(in the rows, 128 means zero)
Each row is followed by its class number.
[116 115 117 119 123 121 141 126 131 145 133 133 121 119 143 103 132 126
 136 129 121 130 115 126 129 116 124 139 132 129 126 148 136 133 122 120
 108 135 143 127 118 125 123 131 108] : 2
[ 42  70  95  73 120 141 141 126 146  90 122 114 114  97  76 102 145 165
 118 129 151 156 143 124 124 137 110 122 115 114 101  93 118 162 115 108
  76 158 169 131 127 138 162 117  59] : 1
[187 124 117 104 140 127 136 119 129 151 137 113 104 166 140 136 106  68
 109 100 144 116 115 167 118 113 140 129 130 148 156 174 140 139 151 133
 116 107 114 125  84  83 131 118 221] : 0
[103 132 129  65 122 151 161 143 125 106 123 121 138 106  98 134 111 154
 118 122 105 130 146 125 109 115 113 128 129 121 118  89 113 128 146 144
 115 138 117 124 121 135 120 150 116] : 1
[113 133 122  98 113 160 127 177 126 117 130 124 161  99 127 139 103 151
 116 113 138 124 148 124 118 139  98 139 128 125 114 142  97 122 134 138
 110 143 139 129 123 113 128 152  76] : 1
[177 153 130 126 125 141 122 161 103 137 128 146 126 119 150 140  74 149
 118 122 129 133 133 135 151 144 103 152 147 119 130 157  93 147  84 139
 113 140 120 130 118  89 143 156  57] : 2
[121 140 116  79 123 156 118 175 120 117 133 121 150  89 125 142  83 165
 116 119 113 128 147 127 106 151  94 179 135 108 118 126 102 137  97 121
  81 133  90 117 128 200 140 162  26] : 1
[ 94 122 131  90 128 155 110 147 131 107 123 114 161  93 105 130 100 150
 130 125  99 147 163 125 117 137 108 140 138 129 101  99 147 114 122 117
 119 137 126 124 136 130 138 148 104] : 1
[102 112 116  67 109 144 128 143 132  82 125 118 149 105  96 116 121 149
 123 147 134 131 161 139 120 128 113 138 132 132 120 107 125 130 128 115
 106 132 152 117 128 111 139 146  97] : 1
[189 154 106  70 134 126 150 131 124 165 112 135 124 164 161 125 105  93
 110 104 123 121 117 167  95 133 133 134 137 125 133 182 145 178  83 132
  75 110 128 127 116  51 143 152 127] : 0
[ 80 122 130 123 142 155 115 145 126  97  94 115 165 110 101 137 123 144
 126 125 125 136 156 137  96 138 105 127 120 124 100  80 109 103 134 122
 118 129 146 134 143 134 135 140 110] : 1
[203 150 135 104 132 127 127 162 122 144 126 124 109 135 201 151  83  99
 116 111  99 119  96 150 122 120 121 133 134 154 143 206 130 151 101 141
 121 106 104 121  98  61 145 153 107] : 2
[234 163 122 113 136  97 124 119 119 179  87 123 103 177 162 172 127  47
 141 110 133 114 107 154 111 123 150 123 141 141 155 189 130 155 122 142
 154  96 112 141 100  80 123 123 202] : 0
[189 177 129 131 131 131 114 160 114 146 106 148 122 119 156 162  96 127
 129 114 104 123 105 120 121 140 116 158 135 149 133 158 122 143 138 139
 125 116 102 124 110 106 126 140  89] : 2
[192 138 117 112 147 102 141 117 138 165 131 125  98 178 155 128 147  47
 132 109 147 112  95 148 135 125 166 111 141 133 143 214 154 171 117 148
 128 118 142 155 114  92 125 105 187] : 0
[142 118  95 105 141 128 128 130 127 130 130 124 145 134 137 131 138  72
 135 129 133 127 123 115 117 128 107 115 136 123 117 142 123 134 143 125
 131 123 133 127 130 115 131 132 113] : 2
[106 160 119  87 122 145 115 167 125 143 118 136 161  97 116 120  98 165
 118 123 121 134 146 124 135 155 123 141 133 112 101 126 123 134  94 136
 119 140 140 119 127 100 143 162  27] : 1
[211 146 146 118 134 128 130 149 120 122 106 126 125 136 150 148 132 100
 132 116 121 123 117 130 121 135 189 143 130 130 137 144 119 121 159 128
 152 120 116 123 117 115 109 141 139] : 2
[178 118 132 103 134 137 166 104 129 139 132 109 105 179 126 166 111  53
 122 110 144 124 127 158 113 114 135 125 107 136 145 166 133 154 115 130
 116 108 112 136 116  90 121 115 208] : 0
[112  66 126  85 133 130 162 100 133 121 134 119 139 136 104 122 197 117
 142 135 142 128 137 123 139 123 130 122 118 132 119 133 146 124 139 121
 106 137 151 107 143 109 129 117 168] : 2
[168 124 106  83 140 120 145 137 125 164 135 135 123 148 153 111 122 110
 134 115 134  93 117 143 130 122  97 130 144 126 132 188 134 152 102 142
  94 120 128 137 110  56 145 137  93] : 2
[209 130 126 115 147 104 132 114 124 162 135 125 121 181 163 131 136  52
 130 109 143 108 105 154 119 103 153 109 111 135 170 172 140 161 104 131
 135 117 120 134 123  87 134 116 212] : 0
[199 119 123  88 139 129 142 119 115 143 110 103  89 163 131 137 106  71
 111 100 130 121 132 170 127 123 138 124 130 138 145 186 123 175 117 147
 127 117 126 137 114  68 130 132 199] : 0
[175  91  99  69 142 114 145 119 111 151 128 122 119 167 136 117 123  96
 112 107 148 126 117 178 111 136 141 118 129 137 139 187 135 187 100 144
  90 130 206 137 114  66 142 124 205] : 0
[165 103 117  98 165 118 137 118 122 144 132 124 112 160 127 125 155  88
 136 107 135  83 121 131 116 123 143 118 149 136 140 151 126 120 135 141
 116 121 133 138 116 106 126 129 159] : 2
[ 91 111 117  86 110 148 130 144 139  96 114 124 166  99 117 113 119 172
 122 149 114 138 150 125 131 133 109 130 129 115  87 107 114 126 119 119
 108 137 141 123 140 129 135 131  78] : 1
[125 112 122 116 129 107 137 141 118 128 116 109 123 127 142 119 149 122
 137 177 140 128 131 127 136 124 127 122 134 130 124 140 127 148 126 123
 100 124 157 131 125 118 125 126 121] : 2
